Here is a tiny trained network, its code and every weight. The questions are about switching its units off for an input and a target symbol, where a switched-off unit gives its printed mean instead of its output.

import numpy as np


def w(rows, s, z=0):
    codes = np.array(rows[::2]) - 128.0
    scale = np.full(codes.shape[1], s)
    scale[-1] = z or s
    return codes * scale


def f(y):
    return np.maximum(y, 0)


def softmax(a):
    e = np.exp(a - a.max(-1, keepdims=True))
    return e / e.sum(-1, keepdims=True)


def log_softmax(a):
    a = a - a.max(-1, keepdims=True)
    return a - np.log(np.exp(a).sum(-1, keepdims=True))


def net(x, mask):
    ids = ['ΓΠΨαεζηξστ'.index(c) for c in x.split()]
    T = len(ids)
    res = E[ids] + P[:T]
    u = 0
    for l in range(3):
        q, k, v = (res @ M[l].T for M in (Q, K, V))
        z = softmax(np.where(np.tri(T) > 0, q @ k.T / 3**0.5, -1e9)) @ v
        res = res + np.where(mask[u], z, O[l][:, -1]) @ O[l][:, :-1]
        u += 1
        y = f(res @ A[l][:, :-1].T + A[l][:, -1])
        res = res + np.where(mask[u : u + 8], y, B[l][:, -1]) @ B[l][:, :-1]
        u += 8
    return log_softmax(res[-1] @ U[:, :-1].T + U[:, -1])


Q, K, V, O, A, B = {}, {}, {}, {}, {}, {}
E = w([
[158,220,47,121],'Γ',
[1,42,47,201],'Π',
[158,58,83,163],'Ψ',
[151,205,63,101],'α',
[31,90,2,182],'ε',
[95,143,127,88],'ζ',
[107,165,125,74],'η',
[138,98,147,113],'ξ',
[187,118,179,84],'σ',
[130,109,158,108],'τ',
],0.0093)
P = w([
[167,98,178,166],'0',
[79,152,40,107],'1',
[47,156,242,254],'2',
[149,136,146,113],'3',
[78,89,62,67],'4',
[52,144,204,253],'5',
[162,125,155,128],'6',
[71,62,69,57],'7',
[58,169,174,223],'8',
[159,120,146,142],'9',
[108,16,90,77],'10',
[104,235,99,204],'11',
[167,136,168,124],'12',
],0.0064)
Q[0] = w([
[143,178,148,252],'0.h1',
[93,3,8,12],'0.h1',
[152,197,250,149],'0.h1',
],0.0054)
K[0] = w([
[210,177,176,80],'0.h1',
[27,42,2,216],'0.h1',
[183,228,179,140],'0.h1',
],0.0066)
V[0] = w([
[157,29,156,144],'0.h1',
[27,26,40,237],'0.h1',
[253,167,100,88],'0.h1',
],0.0067)
O[0] = w([
[117,86,207,135,127],'0.h1',
[102,141,203,2,255],'0.h1',
[171,44,88,174,59],'0.h1',
],0.0086,0.0037)
A[0] = w([
[117,194,146,161,168],'0.n1',
[45,143,86,160,139],'0.n2',
[60,79,248,104,253],'0.n3',
[49,85,126,39,219],'0.n4',
[142,55,60,191,67],'0.n5',
[88,4,179,149,191],'0.n6',
[38,166,147,82,156],'0.n7',
[144,135,254,134,136],'0.n8',
],0.0059,0.0021)
B[0] = w([
[188,125,80,144,153],'0.n1',
[124,223,209,165,159],'0.n2',
[124,132,147,29,253],'0.n3',
[234,84,66,68,247],'0.n4',
[124,76,255,252,136],'0.n5',
[153,142,213,80,170],'0.n6',
[210,109,171,101,224],'0.n7',
[60,165,151,81,179],'0.n8',
],0.005,0.0059)
Q[1] = w([
[141,254,106,179],'1.h1',
[197,36,185,84],'1.h1',
[203,93,248,72],'1.h1',
],0.0061)
K[1] = w([
[89,196,73,180],'1.h1',
[187,89,172,126],'1.h1',
[254,65,182,186],'1.h1',
],0.0081)
V[1] = w([
[48,212,160,141],'1.h1',
[169,38,198,228],'1.h1',
[163,255,146,93],'1.h1',
],0.0063)
O[1] = w([
[2,163,204,240,92],'1.h1',
[199,61,194,90,23],'1.h1',
[55,226,70,164,252],'1.h1',
],0.0054,0.0026)
A[1] = w([
[177,193,132,110,220],'1.n1',
[162,187,120,141,207],'1.n2',
[223,93,75,148,165],'1.n3',
[199,178,92,136,3],'1.n4',
[59,160,210,132,168],'1.n5',
[2,99,207,130,148],'1.n6',
[59,168,58,171,167],'1.n7',
[101,154,68,127,132],'1.n8',
],0.0071,0.0031)
B[1] = w([
[79,80,84,136,253],'1.n1',
[82,161,176,133,194],'1.n2',
[156,140,45,147,164],'1.n3',
[84,60,50,9,139],'1.n4',
[169,212,152,220,208],'1.n5',
[172,254,183,169,188],'1.n6',
[186,179,178,102,192],'1.n7',
[142,166,179,101,167],'1.n8',
],0.0061,0.0051)
Q[2] = w([
[241,175,109,51],'2.h1',
[45,66,184,244],'2.h1',
[254,114,86,48],'2.h1',
],0.005)
K[2] = w([
[204,1,88,163],'2.h1',
[29,208,196,156],'2.h1',
[197,8,154,95],'2.h1',
],0.0057)
V[2] = w([
[170,40,229,51],'2.h1',
[190,87,11,167],'2.h1',
[182,45,1,11],'2.h1',
],0.0056)
O[2] = w([
[199,195,98,70,250],'2.h1',
[149,81,143,204,13],'2.h1',
[255,48,53,137,203],'2.h1',
],0.0071,0.0026)
A[2] = w([
[35,182,206,126,93],'2.n1',
[103,110,61,171,253],'2.n2',
[123,179,150,255,140],'2.n3',
[226,69,54,136,165],'2.n4',
[195,124,225,78,118],'2.n5',
[88,165,203,230,89],'2.n6',
[139,184,198,92,40],'2.n7',
[150,203,49,168,167],'2.n8',
],0.0064,0.0047)
B[2] = w([
[145,174,26,166,254],'2.n1',
[35,84,253,218,166],'2.n2',
[198,114,209,85,199],'2.n3',
[87,85,49,193,245],'2.n4',
[78,226,145,168,228],'2.n5',
[254,104,119,68,207],'2.n6',
[126,111,123,250,209],'2.n7',
[163,139,243,84,193],'2.n8',
],0.0056,0.0071)
U = w([
[200,171,250,140,138],'Γ',
[196,150,253,22,201],'Π',
[114,150,159,110,149],'Ψ',
[144,104,130,150,182],'α',
[82,85,173,110,197],'ε',
[92,79,120,142,228],'ζ',
[254,148,31,106,2],'η',
[167,132,80,14,3],'ξ',
[62,177,55,134,33],'σ',
[90,113,144,105,113],'τ',
],0.0051,0.0029)

Each question gives the input, a string of symbols that net reads in full, and the target symbol t.
The units are the heads (3 rows each of Q, K, V and O) and the neurons (one row each of A and B). Each row of codes is followed by its name. A weight is (code - 128) times the scale printed after its matrix; where a second scale follows, it is the last column's (O, A, B and U).
mask holds one flag per unit, layer by layer, with each layer's heads first. A switched-off unit (its flag False) gives its mean, the last column of its rows in O or B, instead of its output. The means were averaged over made-up inputs and are rounded, as every weight is.
A unit's drop is (log p(t) with every unit on - log p(t) with that unit switched off) / (log p(t) with every unit on - log p(t) with every unit switched off).
The circuit of an input: a set's keep is (log p(t) with only the set's units on - log p(t) with every unit switched off) / (log p(t) with every unit on - log p(t) with every unit switched off). Starting from the 12 units with the biggest drops (on a tie, the unit counted first), units are removed one at a time, each time the one whose removal leaves the highest keep (on an exact tie, the one counted first), for as long as the keep stays at least 0.8.
units of the circuit, in order: the units of the circuit, biggest drop first
most important unit: the unit with the biggest drop
k most important neurons: the k neurons with the biggest drops, biggest first
k most important neurons of layer l: the k neurons of layer l with the biggest drops, biggest first
input σ Π Π, target Π: most important neuron of layer 0 => (0.n6)
input σ σ τ ζ τ σ σ Ψ Π Γ σ Π ζ, target η: units of the circuit, in order => (1.h1, 2.h1, 0.h1)
input Π τ Π Γ, target σ: 2 most important neurons of layer 0 => (0.n8, 0.n3)
input Π τ σ ζ, target σ: 2 most important neurons => (2.n1, 0.n8)
input σ ζ η ε σ σ τ Ψ σ τ Γ, target η: units of the circuit, in order => (2.h1, 0.h1, 1.h1)
input Ψ Ψ Γ η σ ζ Γ ζ, target η: units of the circuit, in order => (2.h1, 1.h1, 0.h1)
input σ τ σ Π α Ψ Γ ξ, target η: units of the circuit, in order => (1.h1, 2.h1, 0.h1, 2.n4)
input ε η ξ ε τ Π, target Γ: units of the circuit, in order => (1.n6, 1.n5, 0.n2, 2.n3)
input Π η ζ, target Γ: 3 most important neurons of layer 1 => (1.n5, 1.n6, 1.n7)
input Γ Ψ ξ Ψ η σ ζ σ τ ξ τ, target η: 2 most important neurons of layer 2 => (2.n4, 2.n8)
input Π Π Π ξ, target σ: units of the circuit, in order => (1.h1, 0.h1, 2.n1, 2.h1)
input σ Γ α Π Γ ε, target Γ: 3 most important neurons => (0.n2, 2.n3, 1.n6)
input Π Ψ Γ, target Γ: 2 most important neurons of layer 2 => (2.n3, 2.n6)
input σ ε Ψ Π Γ τ Ψ Γ τ ζ Π ε, target Π: 2 most important neurons of layer 2 => (2.n8, 2.n1)
input τ Π Π η ε Π τ ζ, target Π: units of the circuit, in order => (0.h1)
input Ψ Ψ Π Γ ε σ η ξ, target ξ: 2 most important neurons => (0.n4, 2.n4)
input ξ Γ ζ Γ σ η η ε α Ψ η, target η: 3 most important neurons => (0.n4, 0.n7, 2.n4)
input σ ξ Π ξ ξ Ψ σ η σ σ ξ η ξ, target η: 2 most important neurons of layer 0 => (0.n5, 0.n2)
input σ Γ Π Γ Ψ τ ε τ σ Π, target η: 2 most important neurons => (2.n4, 0.n4)
input σ τ σ Ψ σ ζ σ η, target η: most important unit => 1.h1
input ξ Π Π ζ Π ζ ξ σ Ψ Ψ ξ σ ε, target Π: 2 most important neurons of layer 0 => (0.n4, 0.n8)
